Here is a tiny trained network, its code and every weight. The questions are about switching its units off for an input and a class, where a switched-off unit gives its printed mean instead of its output.

import numpy as np


def w(rows, s, z=0):
    codes = np.array(rows[::2]) - 128.0
    scale = np.full(codes.shape[1], s)
    scale[-1] = z or s
    return codes * scale


def norm(h):
    return h / np.sqrt((h * h).mean(-1, keepdims=True) + 1e-5)


def f(y):
    return np.maximum(y, 0)


def log_softmax(a):
    a = a - a.max(-1, keepdims=True)
    return a - np.log(np.exp(a).sum(-1, keepdims=True))


def net(x, mask):
    res = np.array(x, float).reshape(1, 5) / 4 @ E
    u = 0
    for l in range(3):
        y = f(norm(res) @ A[l][:, :-1].T + A[l][:, -1])
        res = res + np.where(mask[u : u + 9], y, B[l][:, -1]) @ B[l][:, :-1]
        u += 9
    return log_softmax(norm(res)[-1] @ U[:, :-1].T + U[:, -1])


A, B = {}, {}
E = w([
[158,215,61,31,39,77,184,134],'x0',
[187,89,147,41,95,186,13,211],'x1',
[19,194,146,113,151,254,171,193],'x2',
[126,124,128,135,123,124,137,128],'x3',
[108,84,140,165,95,113,173,133],'x4',
],0.0067)
A[0] = w([
[143,136,33,97,1,41,102,100,117],'L0N1',
[45,104,126,207,247,112,99,85,155],'L0N2',
[126,82,201,38,84,126,98,222,144],'L0N3',
[27,162,133,134,106,183,107,231,157],'L0N4',
[118,145,156,130,113,208,165,212,2],'L0N5',
[178,133,50,116,131,84,168,199,104],'L0N6',
[109,134,126,51,79,146,180,142,25],'L0N7',
[193,78,62,124,114,172,92,136,77],'L0N8',
[132,154,143,143,208,20,154,2,220],'L0N9',
],0.0061,0.0023)
B[0] = w([
[135,169,180,51,99,179,116,64,238],'L0N1',
[116,150,210,180,60,196,109,48,251],'L0N2',
[222,160,177,81,74,125,98,155,230],'L0N3',
[123,169,97,218,86,200,70,72,242],'L0N4',
[197,139,100,97,87,162,6,158,187],'L0N5',
[70,82,146,67,66,110,100,3,173],'L0N6',
[39,132,9,69,145,104,158,111,164],'L0N7',
[133,105,126,150,139,86,177,128,180],'L0N8',
[216,146,92,218,49,220,139,154,253],'L0N9',
],0.0059,0.0055)
A[1] = w([
[166,163,140,83,151,186,106,101,121],'L1N1',
[72,119,143,15,117,72,127,105,188],'L1N2',
[225,24,153,127,184,111,139,144,59],'L1N3',
[190,95,106,141,119,99,160,80,219],'L1N4',
[71,177,161,42,131,1,160,141,156],'L1N5',
[174,97,207,84,135,87,115,122,98],'L1N6',
[176,83,209,158,94,109,43,103,201],'L1N7',
[126,178,137,107,144,239,71,73,253],'L1N8',
[57,182,67,137,111,144,168,41,160],'L1N9',
],0.0079,0.0023)
B[1] = w([
[152,112,147,135,72,112,157,132,178],'L1N1',
[253,64,182,77,167,110,111,155,159],'L1N2',
[62,196,43,92,216,124,120,119,159],'L1N3',
[162,108,152,77,101,182,8,208,177],'L1N4',
[167,50,106,198,149,179,131,219,145],'L1N5',
[132,88,89,167,179,69,106,164,164],'L1N6',
[80,126,99,112,218,123,200,134,234],'L1N7',
[110,88,120,182,147,78,164,75,249],'L1N8',
[67,146,129,40,178,73,118,140,190],'L1N9',
],0.0078,0.011)
A[2] = w([
[64,168,31,86,207,71,195,182,97],'L2N1',
[172,139,100,76,69,117,99,108,188],'L2N2',
[121,129,152,254,203,208,73,137,85],'L2N3',
[165,114,122,237,132,193,99,153,125],'L2N4',
[195,90,168,170,107,139,110,125,73],'L2N5',
[129,83,124,111,104,227,67,151,106],'L2N6',
[150,103,99,92,132,205,80,121,253],'L2N7',
[168,186,122,103,65,153,188,120,251],'L2N8',
[168,185,104,96,19,86,92,158,84],'L2N9',
],0.0087,0.0026)
B[2] = w([
[166,45,94,181,219,100,54,185,181],'L2N1',
[42,179,155,197,139,190,175,124,199],'L2N2',
[159,156,67,74,75,114,157,162,255],'L2N3',
[181,144,181,27,97,85,66,168,211],'L2N4',
[198,117,159,37,159,75,130,218,169],'L2N5',
[182,114,174,104,174,97,155,68,172],'L2N6',
[118,80,168,229,94,85,162,120,201],'L2N7',
[41,73,96,121,193,85,61,127,187],'L2N8',
[78,254,105,172,67,225,176,99,186],'L2N9',
],0.0079,0.0098)
U = w([
[252,129,179,92,72,104,126,156,3],'0',
[35,210,129,142,72,159,166,88,211],'1',
[78,86,68,136,226,86,85,170,137],'2',
],0.012,0.00037)

Each question gives the input, the list of numbers given to net, and the class t.
The units are the neurons (one row each of A and B). Each row of codes is followed by its name. A weight is (code - 128) times the scale printed after its matrix; where a second scale follows, it is the last column's (A, B and U).
mask holds one flag per neuron, layer by layer. A switched-off neuron (its flag False) gives its mean, the last column of its row in B, instead of its output. The means were averaged over made-up inputs and are rounded, as every weight is.
A unit's drop is (log p(t) with every unit on - log p(t) with that unit switched off) / (log p(t) with every unit on - log p(t) with every unit switched off).
The circuit of an input: a set's keep is (log p(t) with only the set's units on - log p(t) with every unit switched off) / (log p(t) with every unit on - log p(t) with every unit switched off). Starting from the 12 units with the biggest drops (on a tie, the unit counted first), units are removed one at a time, each time the one whose removal leaves the highest keep (on an exact tie, the one counted first), for as long as the keep stays at least 0.8.
circuit, biggest first: the units of the circuit, biggest drop first
top k neurons: the k neurons with the biggest drops, biggest first
k most important neurons of layer l: the k neurons of layer l with the biggest drops, biggest first
drop when u is switched off: that unit's drop, to one decimal
input [7,0,3,4,-5], class 2: top 3 neurons -> L0N7; L1N9; L2N1
input [5,-8,1,-6,-8], class 2: circuit, biggest first -> L2N1
input [0,8,-5,-5,-3], class 2: circuit, biggest first -> L1N7; L2N4
input [-8,0,-6,-4,-7], class 0: top 3 neurons -> L0N9; L0N2; L1N9
input [4,4,1,-4,-1], class 1: 3 most important neurons of layer 2 -> L2N2; L2N9; L2N4
input [0,4,-8,-6,-2], class 2: 2 most important neurons of layer 1 -> L1N7; L1N3
input [-4,0,-1,6,-2], class 0: top 2 neurons -> L0N2; L1N9
input [1,-4,-7,5,-2], class 1: 2 most important neurons of layer 0 -> L0N9; L0N1
input [-3,1,8,-8,3], class 0: 3 most important neurons of layer 2 -> L2N4; L2N2; L2N9
input [-5,0,3,8,6], class 1: top 4 neurons -> L0N9; L1N4; L1N2; L0N3
input [5,8,1,5,-8], class 1: 3 most important neurons of layer 2 -> L2N9; L2N2; L2N4
input [-8,8,1,-4,2], class 0: 2 most important neurons of layer 0 -> L0N3; L0N4
input [-7,-1,0,5,-1], class 0: 2 most important neurons of layer 2 -> L2N2; L2N9
input [-1,-2,-3,8,-1], class 0: top neuron -> L0N9
input [3,4,1,6,5], class 1: top 3 neurons -> L2N2; L2N9; L0N4
input [6,-5,6,6,7], class 2: drop when L0N3 is switched off -> 0.0
input [6,-5,3,2,2], class 2: drop when L2N1 is switched off -> 0.1
input [-5,7,2,-8,3], class 0: drop when L0N4 is switched off -> 0.1
